Below are the code and all the weights of a small trained network. Each question names an input and a class and asks about switching units off, where a switched-off unit gives its printed mean instead of its output.

import numpy as np


def w(rows, s, z=0):
    codes = np.array(rows[::2]) - 128.0
    scale = np.full(codes.shape[1], s)
    scale[-1] = z or s
    return codes * scale


def norm(h):
    return h / np.sqrt((h * h).mean(-1, keepdims=True) + 1e-5)


def f(y):
    return y / 2 * (1 + np.tanh(0.7978845608 * (y + 0.044715 * y**3)))


def log_softmax(a):
    a = a - a.max(-1, keepdims=True)
    return a - np.log(np.exp(a).sum(-1, keepdims=True))


def net(x, mask):
    res = np.array(x, float).reshape(1, 3) / 4 @ E
    u = 0
    for l in range(4):
        y = f(norm(res) @ A[l][:, :-1].T + A[l][:, -1])
        res = res + np.where(mask[u : u + 4], y, B[l][:, -1]) @ B[l][:, :-1]
        u += 4
    return log_softmax(norm(res)[-1] @ U[:, :-1].T + U[:, -1])


A, B = {}, {}
E = w([
[3,74,101],'x0',
[72,162,249],'x1',
[94,197,80],'x2',
],0.0019)
A[0] = w([
[234,126,65,3],'L0N0',
[141,163,90,50],'L0N1',
[126,3,79,52],'L0N2',
[90,135,109,240],'L0N3',
],0.0069,0.0017)
B[0] = w([
[1,81,189,250],'L0N0',
[52,198,108,122],'L0N1',
[242,146,79,241],'L0N2',
[161,110,55,215],'L0N3',
],0.0059,0.0017)
A[1] = w([
[199,124,171,254],'L1N0',
[8,192,113,62],'L1N1',
[166,253,117,59],'L1N2',
[129,21,110,170],'L1N3',
],0.0074,0.00082)
B[1] = w([
[98,178,189,199],'L1N0',
[254,95,95,253],'L1N1',
[26,7,153,161],'L1N2',
[140,82,180,225],'L1N3',
],0.0063,0.0024)
A[2] = w([
[140,67,189,112],'L2N0',
[149,30,253,1],'L2N1',
[121,175,105,116],'L2N2',
[60,171,13,128],'L2N3',
],0.0062,0.0014)
B[2] = w([
[124,83,58,194],'L2N0',
[18,90,109,252],'L2N1',
[72,121,195,105],'L2N2',
[4,210,228,135],'L2N3',
],0.0045,0.003)
A[3] = w([
[170,196,254,113],'L3N0',
[60,117,188,60],'L3N1',
[141,123,58,251],'L3N2',
[138,62,204,3],'L3N3',
],0.0068,0.0027)
B[3] = w([
[105,253,108,136],'L3N0',
[202,111,27,167],'L3N1',
[135,215,194,252],'L3N2',
[49,117,76,134],'L3N3',
],0.0047,0.0032)
U = w([
[42,10,143,153],'0',
[255,124,149,204],'1',
[44,244,168,1],'2',
],0.012,0.00068)

Each question gives the input, the list of numbers given to net, and the class t.
The units are the neurons (one row each of A and B). Each row of codes is followed by its name. A weight is (code - 128) times the scale printed after its matrix; where a second scale follows, it is the last column's (A, B and U).
mask holds one flag per neuron, layer by layer. A switched-off neuron (its flag False) gives its mean, the last column of its row in B, instead of its output. The means were averaged over made-up inputs and are rounded, as every weight is.
A unit's drop is (log p(t) with every unit on - log p(t) with that unit switched off) / (log p(t) with every unit on - log p(t) with every unit switched off).
The circuit of an input: a set's keep is (log p(t) with only the set's units on - log p(t) with every unit switched off) / (log p(t) with every unit on - log p(t) with every unit switched off). Starting from the 12 units with the biggest drops (on a tie, the unit counted first), units are removed one at a time, each time the one whose removal leaves the highest keep (on an exact tie, the one counted first), for as long as the keep stays at least 0.8.
circuit, biggest first: the units of the circuit, biggest drop first
most important unit: the unit with the biggest drop
top k neurons: the k neurons with the biggest drops, biggest first
k most important neurons of layer l: the k neurons of layer l with the biggest drops, biggest first
drop when u is switched off: that unit's drop, to one decimal
input [6,-3,-8], class 1: circuit, biggest first -> [L0N2]
input [2,-4,3], class 2: circuit, biggest first -> [L2N3, L1N1]
input [-6,3,-1], class 2: top 3 neurons -> [L1N0, L3N0, L0N2]
input [-7,5,-4], class 2: top 2 neurons -> [L1N0, L3N0]
input [2,5,8], class 1: top 2 neurons -> [L1N1, L0N2]
input [6,-3,8], class 2: top 2 neurons -> [L2N3, L0N0]
input [-2,4,-5], class 2: top 2 neurons -> [L1N0, L0N0]
input [0,4,-5], class 2: top 3 neurons -> [L1N0, L0N0, L3N0]
input [-3,3,-6], class 2: top 4 neurons -> [L1N0, L0N0, L3N0, L1N2]
input [8,-6,3], class 2: top 2 neurons -> [L1N1, L2N3]
input [4,-6,6], class 2: top 2 neurons -> [L2N3, L2N1]
input [2,-1,-1], class 1: drop when L0N3 is switched off -> 0.0
input [-3,-5,-6], class 0: drop when L0N0 is switched off -> 0.2
input [7,5,4], class 1: most important unit -> L1N1
input [-5,3,-4], class 2: drop when L3N0 is switched off -> 0.1
input [-6,4,-2], class 2: 2 most important neurons of layer 1 -> [L1N0, L1N3]
